Below is a small trained network, with its code and all its weights. Each question gives an input and a target symbol and asks what happens when units are switched off, that is, made to give their printed mean instead of their output.

import numpy as np


def w(rows, s, z=0):
    codes = np.array(rows[::2]) - 128.0
    scale = np.full(codes.shape[1], s)
    scale[-1] = z or s
    return codes * scale


def norm(h):
    return h / np.sqrt((h * h).mean(-1, keepdims=True) + 1e-5)


def f(y):
    return np.maximum(y, 0)


def softmax(a):
    e = np.exp(a - a.max(-1, keepdims=True))
    return e / e.sum(-1, keepdims=True)


def log_softmax(a):
    a = a - a.max(-1, keepdims=True)
    return a - np.log(np.exp(a).sum(-1, keepdims=True))


def net(x, mask):
    ids = ['αβγδεηλπσψω'.index(c) for c in x.split()]
    T = len(ids)
    res = E[ids] + P[:T]
    q, k, v = (norm(res) @ M[0].T for M in (Q, K, V))
    z = softmax(np.where(np.tri(T) > 0, q @ k.T / 3**0.5, -1e9)) @ v
    res = res + np.where(mask[0], z, O[0][:, -1]) @ O[0][:, :-1]
    y = f(norm(res) @ A[0][:, :-1].T + A[0][:, -1])
    res = res + np.where(mask[1:9], y, B[0][:, -1]) @ B[0][:, :-1]
    return log_softmax(norm(res)[-1] @ U[:, :-1].T + U[:, -1])


Q, K, V, O, A, B = {}, {}, {}, {}, {}, {}
E = w([
[5,87,36,92,143,132],'α',
[92,109,226,149,115,71],'β',
[160,108,226,181,217,155],'γ',
[129,32,30,76,96,78],'δ',
[139,207,120,139,134,49],'ε',
[168,85,184,153,137,88],'η',
[67,238,139,138,159,144],'λ',
[113,147,129,154,158,142],'π',
[169,128,39,135,53,195],'σ',
[99,135,204,143,116,54],'ψ',
[137,179,130,151,196,107],'ω',
],0.021)
P = w([
[128,161,148,91,72,182],'0',
[144,155,73,165,218,104],'1',
[179,74,56,63,171,131],'2',
[125,176,146,72,62,203],'3',
[102,204,74,179,221,82],'4',
[156,18,142,98,105,184],'5',
[118,174,139,70,52,209],'6',
[81,245,123,230,212,88],'7',
[173,82,1,20,228,110],'8',
],0.0095)
Q[0] = w([
[56,151,91,202,231,106],'head 0',
[92,146,189,12,55,145],'head 0',
[122,141,127,254,61,28],'head 0',
],0.0092)
K[0] = w([
[87,148,48,110,114,116],'head 0',
[129,159,210,167,131,106],'head 0',
[110,97,59,123,7,96],'head 0',
],0.012)
V[0] = w([
[18,60,118,122,141,109],'head 0',
[31,157,64,236,155,1],'head 0',
[98,146,210,176,159,152],'head 0',
],0.0057)
O[0] = w([
[59,51,187,147,83,102,130],'head 0',
[126,189,87,104,182,94,249],'head 0',
[139,136,185,2,153,137,150],'head 0',
],0.0098,0.0021)
A[0] = w([
[173,254,130,69,64,156,75],'neuron 0',
[221,144,154,124,23,166,2],'neuron 1',
[19,138,215,219,129,236,131],'neuron 2',
[101,198,123,134,51,145,46],'neuron 3',
[210,208,126,192,159,86,115],'neuron 4',
[158,62,189,102,148,68,33],'neuron 5',
[63,147,157,170,231,155,142],'neuron 6',
[64,159,57,143,146,242,96],'neuron 7',
],0.01,0.0069)
B[0] = w([
[186,10,154,81,49,102,207],'neuron 0',
[156,183,125,224,99,85,148],'neuron 1',
[110,163,17,177,231,93,209],'neuron 2',
[188,186,62,162,105,80,145],'neuron 3',
[107,96,50,102,144,183,246],'neuron 4',
[113,113,141,140,238,102,187],'neuron 5',
[151,218,195,103,94,126,255],'neuron 6',
[79,43,141,226,211,158,201],'neuron 7',
],0.011,0.0064)
U = w([
[38,110,121,64,80,146,238],'α',
[93,108,214,70,101,77,133],'β',
[227,165,235,161,117,108,68],'γ',
[180,123,114,75,82,82,173],'δ',
[143,117,78,185,90,78,221],'ε',
[169,40,159,98,205,172,2],'η',
[123,138,183,102,173,221,60],'λ',
[80,92,98,204,164,224,27],'π',
[193,108,149,91,116,238,118],'σ',
[19,115,173,147,127,75,130],'ψ',
[200,253,79,145,111,100,54],'ω',
],0.011,0.0041)

Each question gives the input, a string of symbols that net reads in full, and the target symbol t.
The units are the heads (3 rows each of Q, K, V and O) and the neurons (one row each of A and B). Each row of codes is followed by its name. A weight is (code - 128) times the scale printed after its matrix; where a second scale follows, it is the last column's (O, A, B and U).
mask holds one flag per unit, heads first, then neurons. A switched-off unit (its flag False) gives its mean, the last column of its rows in O or B, instead of its output. The means were averaged over made-up inputs and are rounded, as every weight is.
A unit's drop is (log p(t) with every unit on - log p(t) with that unit switched off) / (log p(t) with every unit on - log p(t) with every unit switched off).
The circuit of an input: a set's keep is (log p(t) with only the set's units on - log p(t) with every unit switched off) / (log p(t) with every unit on - log p(t) with every unit switched off). Starting from all 9 units, units are removed one at a time, each time the one whose removal leaves the highest keep (on an exact tie, the one counted first), for as long as the keep stays at least 0.8.
units of the circuit, in order: the units of the circuit, biggest drop first
k most important neurons: the k neurons with the biggest drops, biggest first
drop when u is switched off: that unit's drop, to one decimal
input η ε η ε ε γ α, target π: units of the circuit, in order	[neuron 7]
input α η λ σ, target ε: units of the circuit, in order	[neuron 1; neuron 7; neuron 3]
input γ ε λ ψ η, target ω: 4 most important neurons	[neuron 7; neuron 6; neuron 0; neuron 5]
input π σ η η γ, target ω: units of the circuit, in order	[neuron 6; neuron 7; neuron 2]
input π η σ ε η η η ψ, target ω: units of the circuit, in order	[neuron 7; neuron 6; neuron 2]
input η σ λ λ η, target π: units of the circuit, in order	[neuron 4; head 0]
input λ η β π, target η: 2 most important neurons	[neuron 0; neuron 7]
input σ η ε β ε δ α, target π: 3 most important neurons	[neuron 7; neuron 0; neuron 6]
input β π η ε ψ, target ω: units of the circuit, in order	[head 0; neuron 7]
input σ β λ η η, target π: units of the circuit, in order	[head 0; neuron 4]
input β η λ, target λ: 4 most important neurons	[neuron 7; neuron 6; neuron 2; neuron 0]
input λ ω ω ε η γ λ, target ω: 4 most important neurons	[neuron 3; neuron 2; neuron 0; neuron 6]
input σ γ λ, target λ: 2 most important neurons	[neuron 7; neuron 6]
input γ λ η ω, target σ: most important neuron	[neuron 0]
input γ η ε ε λ γ π, target η: drop when neuron 0 is switched off	0.6
input ε η ω η η, target ω: drop when neuron 5 is switched off	0.1
input η α π η η, target ψ: drop when neuron 2 is switched off	0.1
input λ η λ ψ σ, target π: drop when neuron 4 is switched off	0.0
